Here is a tiny trained network, its code and every weight. The questions are about switching its units off for an input and a class, where a switched-off unit gives its printed mean instead of its output.

import numpy as np


def w(rows, s, z=0):
    codes = np.array(rows[::2]) - 128.0
    scale = np.full(codes.shape[1], s)
    scale[-1] = z or s
    return codes * scale


def f(y):
    return np.maximum(y, 0)


def log_softmax(a):
    a = a - a.max(-1, keepdims=True)
    return a - np.log(np.exp(a).sum(-1, keepdims=True))


def net(x, mask):
    res = np.array(x, float).reshape(1, 8) / 4 @ E
    y = f(res @ A[0][:, :-1].T + A[0][:, -1])
    res = res + np.where(mask, y, B[0][:, -1]) @ B[0][:, :-1]
    return log_softmax(res[-1] @ U[:, :-1].T + U[:, -1])


A, B = {}, {}
E = w([
[139,122,138,107,146,163,163,82,114],'x0',
[94,222,144,141,254,129,69,161,78],'x1',
[140,137,119,141,117,136,140,139,109],'x2',
[25,189,65,234,116,165,162,45,205],'x3',
[189,95,49,154,205,80,239,209,202],'x4',
[91,105,153,124,138,130,120,152,155],'x5',
[149,127,143,145,136,107,99,108,154],'x6',
[121,133,139,130,125,101,117,139,148],'x7',
],0.011)
A[0] = w([
[90,186,122,158,223,112,63,138,46,4],'neuron 0',
[124,141,171,139,78,166,82,119,101,142],'neuron 1',
[44,167,71,202,92,124,127,87,147,80],'neuron 2',
[97,131,138,96,102,171,104,122,120,171],'neuron 3',
[114,153,148,126,67,159,55,87,99,153],'neuron 4',
[194,73,158,67,142,95,110,173,85,105],'neuron 5',
[144,109,189,118,113,123,129,176,103,125],'neuron 6',
[124,217,187,150,221,141,123,151,119,53],'neuron 7',
[160,115,82,118,156,111,171,166,142,175],'neuron 8',
[104,157,83,170,146,166,161,114,207,125],'neuron 9',
[76,168,89,153,92,166,137,117,168,82],'neuron 10',
[143,55,102,112,12,137,131,102,178,57],'neuron 11',
[100,169,150,94,99,145,85,108,101,146],'neuron 12',
[198,97,162,61,113,92,97,173,59,75],'neuron 13',
[104,136,65,110,197,118,87,128,100,87],'neuron 14',
[128,70,111,122,71,110,140,120,124,68],'neuron 15',
[98,166,139,186,119,123,163,82,152,110],'neuron 16',
[135,137,177,124,92,119,90,95,108,145],'neuron 17',
[193,82,68,146,204,96,172,129,171,150],'neuron 18',
[154,72,121,118,2,124,146,107,174,36],'neuron 19',
[97,164,182,120,48,158,80,109,93,158],'neuron 20',
[135,107,121,142,154,126,125,82,111,80],'neuron 21',
[95,141,182,151,81,111,129,98,47,196],'neuron 22',
[145,96,162,112,132,96,112,128,136,47],'neuron 23',
[199,47,184,88,181,99,140,166,80,87],'neuron 24',
[165,127,74,135,210,119,191,187,168,184],'neuron 25',
],0.012,0.0032)
B[0] = w([
[169,194,164,105,198,170,224,174,105,222],'neuron 0',
[148,92,142,76,71,93,55,161,173,189],'neuron 1',
[66,151,128,190,181,77,104,40,88,226],'neuron 2',
[114,81,96,119,123,114,121,144,185,170],'neuron 3',
[173,97,113,141,79,90,131,160,174,209],'neuron 4',
[45,105,63,254,170,98,134,61,106,235],'neuron 5',
[104,127,81,160,142,127,124,73,93,184],'neuron 6',
[203,169,202,97,176,195,165,188,82,212],'neuron 7',
[123,96,118,82,74,82,82,141,206,204],'neuron 8',
[68,115,116,177,95,105,72,51,116,218],'neuron 9',
[104,114,113,196,137,145,110,68,79,194],'neuron 10',
[198,184,176,81,245,200,206,160,93,216],'neuron 11',
[149,82,189,83,86,106,144,137,208,189],'neuron 12',
[70,146,41,207,148,141,101,108,19,241],'neuron 13',
[148,197,203,95,169,185,110,135,150,177],'neuron 14',
[154,136,161,100,178,207,130,172,88,174],'neuron 15',
[70,118,123,180,135,102,82,51,84,191],'neuron 16',
[95,97,121,100,80,114,125,145,134,184],'neuron 17',
[162,71,132,110,72,84,86,176,210,234],'neuron 18',
[224,182,184,80,230,207,201,168,112,216],'neuron 19',
[126,91,97,87,63,57,75,182,195,216],'neuron 20',
[130,108,134,139,135,146,128,111,138,137],'neuron 21',
[133,122,103,55,81,103,106,117,192,192],'neuron 22',
[111,135,137,148,144,96,180,104,145,160],'neuron 23',
[95,92,95,170,141,139,91,85,111,237],'neuron 24',
[159,58,157,69,23,116,126,204,184,250],'neuron 25',
],0.008,0.019)
U = w([
[154,112,144,66,11,99,110,176,218,238],'0',
[69,167,95,189,150,128,109,38,67,165],'1',
[207,251,219,63,228,220,170,195,107,4],'2',
],0.011,0.0012)

Each question gives the input, the list of numbers given to net, and the class t.
The units are the neurons (one row each of A and B). Each row of codes is followed by its name. A weight is (code - 128) times the scale printed after its matrix; where a second scale follows, it is the last column's (A, B and U).
mask holds one flag per neuron, in row order. A switched-off neuron (its flag False) gives its mean, the last column of its row in B, instead of its output. The means were averaged over made-up inputs and are rounded, as every weight is.
A unit's drop is (log p(t) with every unit on - log p(t) with that unit switched off) / (log p(t) with every unit on - log p(t) with every unit switched off).
The circuit of an input: a set's keep is (log p(t) with only the set's units on - log p(t) with every unit switched off) / (log p(t) with every unit on - log p(t) with every unit switched off). Starting from the 12 units with the biggest drops (on a tie, the unit counted first), units are removed one at a time, each time the one whose removal leaves the highest keep (on an exact tie, the one counted first), for as long as the keep stays at least 0.8.
units of the circuit, in order: the units of the circuit, biggest drop first
most important unit: the unit with the biggest drop
top k neurons: the k neurons with the biggest drops, biggest first
drop when u is switched off: that unit's drop, to one decimal
input [-7,-7,-6,-8,-1,-2,7,-6], class 1: most important unit => neuron 5
input [6,6,-4,-7,7,-6,5,4], class 0: top 3 neurons => neuron 25; neuron 18; neuron 8
input [-7,7,-3,-7,-4,7,-8,5], class 1: top 4 neurons => neuron 5; neuron 13; neuron 19; neuron 11
input [-3,-5,2,-2,-4,2,7,0], class 2: top 2 neurons => neuron 11; neuron 19
input [-8,3,-2,2,-3,6,-7,-8], class 0: top 3 neurons => neuron 11; neuron 19; neuron 20
input [-5,0,0,-2,-1,5,7,-7], class 1: top 2 neurons => neuron 25; neuron 18
input [-7,-5,-7,4,0,-1,5,7], class 2: top 2 neurons => neuron 19; neuron 11
input [-2,-8,-2,-7,-2,-4,-3,6], class 2: top 3 neurons => neuron 19; neuron 11; neuron 15
input [6,3,-1,-6,7,-6,-8,-8], class 0: top 2 neurons => neuron 25; neuron 18
input [-5,3,-3,1,-3,8,6,-5], class 0: top 4 neurons => neuron 11; neuron 19; neuron 20; neuron 15
input [5,6,6,-8,6,-2,1,7], class 1: top 2 neurons => neuron 5; neuron 13
input [-2,-6,3,2,4,2,-7,1], class 2: drop when neuron 11 is switched off => 0.2
input [1,2,0,-5,2,-4,4,8], class 1: drop when neuron 5 is switched off => 0.0
input [-6,-8,5,-3,-6,0,-2,1], class 2: units of the circuit, in order => neuron 11
input [-1,5,-7,-2,-3,-1,-8,5], class 2: drop when neuron 0 is switched off => 0.3
input [-6,-7,-6,-8,5,8,2,6], class 1: drop when neuron 24 is switched off => 0.1
